Below is a small trained network, with its code and all its weights. Each question gives an input and a class and asks what happens when units are switched off, that is, made to give their printed mean instead of their output.

import numpy as np


def w(rows, s, z=0):
    codes = np.array(rows[::2]) - 128.0
    scale = np.full(codes.shape[1], s)
    scale[-1] = z or s
    return codes * scale


def f(y):
    return y / 2 * (1 + np.tanh(0.7978845608 * (y + 0.044715 * y**3)))


def log_softmax(a):
    a = a - a.max(-1, keepdims=True)
    return a - np.log(np.exp(a).sum(-1, keepdims=True))


def net(x, mask):
    res = np.array(x, float).reshape(1, 8) / 4 @ E
    y = f(res @ A[0][:, :-1].T + A[0][:, -1])
    res = res + np.where(mask, y, B[0][:, -1]) @ B[0][:, :-1]
    return log_softmax(res[-1] @ U[:, :-1].T + U[:, -1])


A, B = {}, {}
E = w([
[157,186,69,78,93,212],'x0',
[108,181,132,94,174,178],'x1',
[136,215,182,200,57,116],'x2',
[114,137,42,95,2,78],'x3',
[95,128,203,46,120,104],'x4',
[50,146,61,149,203,67],'x5',
[133,87,69,220,119,105],'x6',
[223,165,165,165,197,40],'x7',
],0.0071)
A[0] = w([
[126,117,69,105,85,86,172],'n0',
[76,101,145,87,15,157,191],'n1',
[198,169,135,151,170,53,170],'n2',
[141,119,96,183,60,220,146],'n3',
[104,106,55,85,107,108,172],'n4',
[37,138,80,134,25,105,82],'n5',
[170,164,155,96,54,87,192],'n6',
[117,247,140,79,205,191,205],'n7',
[111,135,158,245,253,92,121],'n8',
[118,95,37,111,160,69,89],'n9',
[94,146,113,186,103,174,161],'n10',
[119,142,113,127,202,106,254],'n11',
[123,104,101,178,122,186,60],'n12',
[92,101,27,110,153,96,166],'n13',
[124,109,142,239,192,74,128],'n14',
[163,83,65,116,222,103,166],'n15',
[167,112,126,180,161,187,200],'n16',
[108,38,168,95,84,154,139],'n17',
[164,217,155,146,79,104,135],'n18',
[108,128,176,85,165,177,131],'n19',
[11,154,45,130,55,127,148],'n20',
[97,90,142,97,226,161,123],'n21',
[195,57,202,87,53,92,184],'n22',
[113,154,74,94,166,77,153],'n23',
],0.011,0.0031)
B[0] = w([
[123,117,112,120,52,155,188],'n0',
[38,111,192,175,112,188,246],'n1',
[166,151,131,100,94,39,209],'n2',
[153,219,69,208,164,165,225],'n3',
[136,101,92,139,73,181,193],'n4',
[47,174,131,147,69,142,224],'n5',
[157,173,181,121,61,141,213],'n6',
[123,181,142,6,173,165,244],'n7',
[71,109,148,149,209,2,254],'n8',
[152,75,89,135,64,123,189],'n9',
[117,163,94,163,162,122,180],'n10',
[127,69,118,76,139,94,193],'n11',
[177,162,94,144,137,136,161],'n12',
[150,97,64,120,55,136,208],'n13',
[85,91,144,153,160,18,226],'n14',
[178,77,61,123,102,114,205],'n15',
[167,160,79,172,176,100,187],'n16',
[133,63,173,185,154,152,191],'n17',
[136,210,188,82,109,129,208],'n18',
[152,124,102,109,191,177,190],'n19',
[34,155,91,110,98,174,240],'n20',
[133,117,69,99,212,132,206],'n21',
[198,76,205,185,102,132,224],'n22',
[123,78,124,95,69,132,170],'n23',
],0.022,0.0094)
U = w([
[181,52,226,207,137,165,166],'0',
[159,179,197,55,125,114,230],'1',
[150,84,123,59,203,148,55],'2',
[144,54,76,127,60,104,73],'3',
[26,148,140,174,68,147,84],'4',
[217,151,203,144,60,50,29],'5',
[96,100,127,156,146,2,116],'6',
[175,183,108,213,135,111,254],'7',
],0.008,0.0013)

Each question gives the input, the list of numbers given to net, and the class t.
The units are the neurons (one row each of A and B). Each row of codes is followed by its name. A weight is (code - 128) times the scale printed after its matrix; where a second scale follows, it is the last column's (A, B and U).
mask holds one flag per neuron, in row order. A switched-off neuron (its flag False) gives its mean, the last column of its row in B, instead of its output. The means were averaged over made-up inputs and are rounded, as every weight is.
A unit's drop is (log p(t) with every unit on - log p(t) with that unit switched off) / (log p(t) with every unit on - log p(t) with every unit switched off).
The circuit of an input: a set's keep is (log p(t) with only the set's units on - log p(t) with every unit switched off) / (log p(t) with every unit on - log p(t) with every unit switched off). Starting from the 12 units with the biggest drops (on a tie, the unit counted first), units are removed one at a time, each time the one whose removal leaves the highest keep (on an exact tie, the one counted first), for as long as the keep stays at least 0.8.
units of the circuit, in order: the units of the circuit, biggest drop first
unit that matters most: the unit with the biggest drop
k most important neurons: the k neurons with the biggest drops, biggest first
drop of u: that unit's drop, to one decimal
input [-7,1,6,2,5,-2,6,-1], class 5: units of the circuit, in order -> n22; n20
input [8,5,1,-6,0,1,-7,6], class 2: 2 most important neurons -> n19; n21
input [8,-8,7,-3,-2,0,-2,0], class 7: units of the circuit, in order -> n3
input [-8,-4,-4,2,-5,-8,-3,3], class 0: 2 most important neurons -> n22; n17
input [4,5,2,-4,-2,2,-7,8], class 1: 3 most important neurons -> n7; n2; n18
input [4,4,8,-2,-6,4,-2,-3], class 7: 2 most important neurons -> n3; n10
input [4,1,-5,-1,5,-6,-3,5], class 2: 3 most important neurons -> n7; n19; n18
input [6,-4,-2,-4,1,-8,4,5], class 5: units of the circuit, in order -> n1; n22
input [-2,-8,1,-4,-6,-1,8,-6], class 7: 2 most important neurons -> n3; n12
input [-4,2,-1,4,-1,4,6,-2], class 3: 3 most important neurons -> n13; n9; n1
input [1,-1,-8,-8,-7,-2,-6,4], class 2: 2 most important neurons -> n7; n21
input [-1,7,6,-8,-3,-8,-3,-4], class 2: 2 most important neurons -> n7; n19
input [7,2,-8,3,-1,5,-8,-3], class 3: 2 most important neurons -> n13; n4
input [-4,-4,4,-1,3,-6,5,5], class 5: unit that matters most -> n22
input [4,-1,3,8,8,-2,-5,5], class 5: 2 most important neurons -> n22; n6
input [3,2,2,2,-7,-8,2,8], class 5: drop of n2 -> 0.2
input [7,-3,-3,0,-1,-2,2,3], class 7: drop of n14 -> 0.1
input [2,7,8,6,6,3,2,4], class 1: drop of n18 -> 0.2
